Below is a small trained network, with its code and all its weights. Each question gives an input and a target symbol and asks what happens when units are switched off, that is, made to give their printed mean instead of their output.

import numpy as np


def w(rows, s, z=0):
    codes = np.array(rows[::2]) - 128.0
    scale = np.full(codes.shape[1], s)
    scale[-1] = z or s
    return codes * scale


def f(y):
    return np.maximum(y, 0)


def softmax(a):
    e = np.exp(a - a.max(-1, keepdims=True))
    return e / e.sum(-1, keepdims=True)


def log_softmax(a):
    a = a - a.max(-1, keepdims=True)
    return a - np.log(np.exp(a).sum(-1, keepdims=True))


def net(x, mask):
    ids = ['ΓΣΦΨαβδεηθμξπτ'.index(c) for c in x.split()]
    T = len(ids)
    res = E[ids] + P[:T]
    u = 0
    for l in range(2):
        r = res
        for j in range(2):
            rows = slice(3 * j, 3 * j + 3)
            q, k, v = (r @ M[l][rows].T for M in (Q, K, V))
            z = softmax(np.where(np.tri(T) > 0, q @ k.T / 3**0.5, -1e9)) @ v
            o = O[l][rows]
            res = res + np.where(mask[u + j], z, o[:, -1]) @ o[:, :-1]
        u += 2
        y = f(res @ A[l][:, :-1].T + A[l][:, -1])
        res = res + np.where(mask[u : u + 12], y, B[l][:, -1]) @ B[l][:, :-1]
        u += 12
    return log_softmax(res[-1] @ U[:, :-1].T + U[:, -1])


Q, K, V, O, A, B = {}, {}, {}, {}, {}, {}
E = w([
[235,45,48,178,206],'Γ',
[174,162,124,149,122],'Σ',
[84,167,150,128,135],'Φ',
[201,111,138,102,123],'Ψ',
[76,145,103,203,241],'α',
[129,100,102,99,69],'β',
[134,147,86,138,87],'δ',
[174,219,143,121,161],'ε',
[117,105,169,144,103],'η',
[3,9,67,181,103],'θ',
[166,141,137,65,151],'μ',
[162,142,209,111,165],'ξ',
[66,95,181,112,88],'π',
[48,162,43,26,97],'τ',
],0.019)
P = w([
[164,135,95,175,122],'0',
[191,180,84,172,87],'1',
[168,104,62,188,150],'2',
[191,208,59,176,64],'3',
[180,101,20,190,158],'4',
[190,231,42,176,49],'5',
[169,101,2,196,147],'6',
],0.0057)
Q[0] = w([
[142,177,189,92,46],'0.h1',
[115,150,196,87,40],'0.h1',
[169,121,148,247,142],'0.h1',
[145,158,129,101,63],'0.h2',
[128,129,220,126,140],'0.h2',
[164,170,148,121,175],'0.h2',
],0.014)
K[0] = w([
[62,248,225,50,100],'0.h1',
[149,191,212,36,88],'0.h1',
[171,107,164,195,92],'0.h1',
[220,127,191,161,84],'0.h2',
[100,142,169,119,218],'0.h2',
[131,174,136,72,144],'0.h2',
],0.013)
V[0] = w([
[79,61,64,242,227],'0.h1',
[76,103,178,92,182],'0.h1',
[205,31,122,91,79],'0.h1',
[174,131,127,154,135],'0.h2',
[168,137,220,253,80],'0.h2',
[101,136,91,187,167],'0.h2',
],0.0039)
O[0] = w([
[88,1,146,174,197,232],'0.h1',
[166,114,172,143,147,6],'0.h1',
[136,191,31,149,99,153],'0.h1',
[68,99,162,102,121,161],'0.h2',
[124,208,151,11,89,82],'0.h2',
[161,86,104,75,166,143],'0.h2',
],0.0045,0.0017)
A[0] = w([
[151,138,133,186,222,120],'0.n1',
[84,70,140,128,1,34],'0.n2',
[147,168,43,191,101,83],'0.n3',
[197,211,127,197,165,70],'0.n4',
[125,28,161,126,212,3],'0.n5',
[198,99,169,70,148,51],'0.n6',
[178,132,124,176,32,164],'0.n7',
[157,52,215,111,86,86],'0.n8',
[67,173,121,19,181,107],'0.n9',
[92,49,116,244,180,111],'0.n10',
[191,107,166,147,174,152],'0.n11',
[20,118,163,108,54,53],'0.n12',
],0.0079)
B[0] = w([
[43,147,90,127,132,203],'0.n1',
[160,131,156,52,191,153],'0.n2',
[127,97,131,146,142,209],'0.n3',
[113,112,116,116,215,182],'0.n4',
[167,222,230,202,97,163],'0.n5',
[118,108,93,140,130,139],'0.n6',
[111,55,171,166,137,251],'0.n7',
[150,183,39,162,123,135],'0.n8',
[159,176,44,189,51,176],'0.n9',
[136,174,74,2,177,254],'0.n10',
[75,144,104,96,133,209],'0.n11',
[172,181,118,71,219,151],'0.n12',
],0.0077,0.0048)
Q[1] = w([
[120,71,123,86,172],'1.h1',
[85,39,81,113,225],'1.h1',
[182,212,160,122,66],'1.h1',
[135,125,205,194,155],'1.h2',
[119,32,58,64,235],'1.h2',
[9,87,23,159,193],'1.h2',
],0.014)
K[1] = w([
[98,169,86,105,132],'1.h1',
[39,187,56,155,97],'1.h1',
[163,129,187,116,143],'1.h1',
[148,126,191,174,197],'1.h2',
[105,84,2,74,168],'1.h2',
[32,112,33,164,115],'1.h2',
],0.016)
V[1] = w([
[102,108,178,136,142],'1.h1',
[139,71,178,140,180],'1.h1',
[154,134,149,160,141],'1.h1',
[179,89,89,65,168],'1.h2',
[240,88,153,140,95],'1.h2',
[150,173,106,249,181],'1.h2',
],0.011)
O[1] = w([
[173,110,162,159,140,72],'1.h1',
[127,91,139,154,183,72],'1.h1',
[166,83,211,128,172,93],'1.h1',
[200,42,48,83,200,219],'1.h2',
[248,153,201,124,103,2],'1.h2',
[168,135,121,254,149,146],'1.h2',
],0.0076,0.01)
A[1] = w([
[96,114,52,114,133,90],'1.n1',
[170,115,160,127,102,254],'1.n2',
[134,159,155,247,132,231],'1.n3',
[100,72,175,128,101,136],'1.n4',
[189,161,171,56,152,152],'1.n5',
[169,223,211,121,226,102],'1.n6',
[88,178,240,96,166,231],'1.n7',
[108,20,222,84,92,192],'1.n8',
[119,249,112,102,215,114],'1.n9',
[180,69,165,134,58,141],'1.n10',
[139,35,170,182,6,115],'1.n11',
[166,89,254,168,231,196],'1.n12',
],0.0099,0.0098)
B[1] = w([
[140,131,206,143,105,253],'1.n1',
[187,138,187,161,147,171],'1.n2',
[140,177,149,164,177,173],'1.n3',
[145,129,162,146,84,132],'1.n4',
[166,147,136,89,165,152],'1.n5',
[75,104,7,99,126,142],'1.n6',
[72,179,150,88,93,151],'1.n7',
[100,104,183,106,77,143],'1.n8',
[151,108,127,138,98,194],'1.n9',
[105,50,151,165,133,147],'1.n10',
[147,140,50,151,25,146],'1.n11',
[71,73,133,116,250,152],'1.n12',
],0.013,0.019)
U = w([
[178,74,12,148,147,152],'Γ',
[154,164,133,164,200,73],'Σ',
[131,240,148,139,151,128],'Φ',
[176,100,191,134,163,67],'Ψ',
[70,99,107,182,145,127],'α',
[179,95,150,137,74,90],'β',
[192,172,83,211,112,130],'δ',
[130,190,1,134,172,115],'ε',
[139,138,210,165,125,64],'η',
[114,83,101,60,140,118],'θ',
[226,208,109,71,152,189],'μ',
[103,182,107,77,195,94],'ξ',
[131,169,199,84,138,105],'π',
[122,180,25,100,70,254],'τ',
],0.0064,0.0061)

Each question gives the input, a string of symbols that net reads in full, and the target symbol t.
The units are the heads (3 rows each of Q, K, V and O) and the neurons (one row each of A and B). Each row of codes is followed by its name. A weight is (code - 128) times the scale printed after its matrix; where a second scale follows, it is the last column's (O, A, B and U).
mask holds one flag per unit, layer by layer, with each layer's heads first. A switched-off unit (its flag False) gives its mean, the last column of its rows in O or B, instead of its output. The means were averaged over made-up inputs and are rounded, as every weight is.
A unit's drop is (log p(t) with every unit on - log p(t) with that unit switched off) / (log p(t) with every unit on - log p(t) with every unit switched off).
The circuit of an input: a set's keep is (log p(t) with only the set's units on - log p(t) with every unit switched off) / (log p(t) with every unit on - log p(t) with every unit switched off). Starting from the 12 units with the biggest drops (on a tie, the unit counted first), units are removed one at a time, each time the one whose removal leaves the highest keep (on an exact tie, the one counted first), for as long as the keep stays at least 0.8.
circuit, biggest first: the units of the circuit, biggest drop first
unit that matters most: the unit with the biggest drop
top k neurons: the k neurons with the biggest drops, biggest first
k most important neurons of layer l: the k neurons of layer l with the biggest drops, biggest first
which heads matter: for each layer, one digit per head in row order, 1 if its drop is at least 0.15 and else 0, layers parted by /
input τ π Φ η π, target τ: which heads matter => 00 / 10
input Φ μ η τ Ψ, target τ: circuit, biggest first => 1.h1, 1.h2
input Σ η Ψ Ψ Φ ξ, target ξ: which heads matter => 00 / 11
input δ Φ Ψ, target Ψ: 3 most important neurons of layer 0 => 0.n10, 0.n1, 0.n9
input π Σ Γ π Φ Γ δ, target Γ: which heads matter => 00 / 01
input Γ μ δ, target Γ: circuit, biggest first => 0.n10, 1.h2, 0.h1
input μ θ α Σ δ Φ Φ, target α: circuit, biggest first => 0.n1, 1.h2, 0.h1
input ε μ ξ τ ε π Φ, target τ: circuit, biggest first => 1.h1, 1.h2
input β β τ θ μ, target θ: which heads matter => 10 / 01
input τ Ψ τ Σ μ ε μ, target τ: unit that matters most => 1.h1
input Φ δ ε Φ δ π, target π: which heads matter => 10 / 11
input μ α δ Φ μ, target α: circuit, biggest first => 1.h2, 0.n1, 0.h1
input Γ Ψ μ α θ ε, target ε: which heads matter => 10 / 01
input μ Φ ξ η, target η: circuit, biggest first => 1.h2, 0.n10, 1.h1, 1.n8
input θ Φ β, target θ: 2 most important neurons of layer 1 => 1.n2, 1.n3
input θ α Σ π ξ β α, target α: unit that matters most => 0.n1
input Φ Γ μ, target Γ: circuit, biggest first => 1.h2, 0.n10, 0.h1
input τ α δ θ Ψ δ η, target θ: circuit, biggest first => 0.h1, 0.n10, 1.h2
input δ δ Σ μ μ μ ε, target ε: circuit, biggest first => 1.h2, 1.n6, 1.n1, 0.n4
input δ μ τ μ β, target τ: circuit, biggest first => 1.h1, 0.n9
input μ α δ, target α: which heads matter => 00 / 01
input α Φ Γ δ Ψ, target Γ: circuit, biggest first => 0.n10, 1.h2
input α δ Φ, target α: circuit, biggest first => 1.h2, 0.n1
input θ ε π, target θ: top 3 neurons => 0.n10, 0.n12, 0.n2
input τ Φ τ τ Γ ξ ξ, target Γ: circuit, biggest first => 0.n10, 1.h2, 0.h2
input τ θ θ Φ η ξ δ, target θ: circuit, biggest first => 1.h2, 0.n10, 0.h1
input δ τ τ Ψ Γ μ μ, target Γ: top 2 neurons => 0.n10, 0.n1
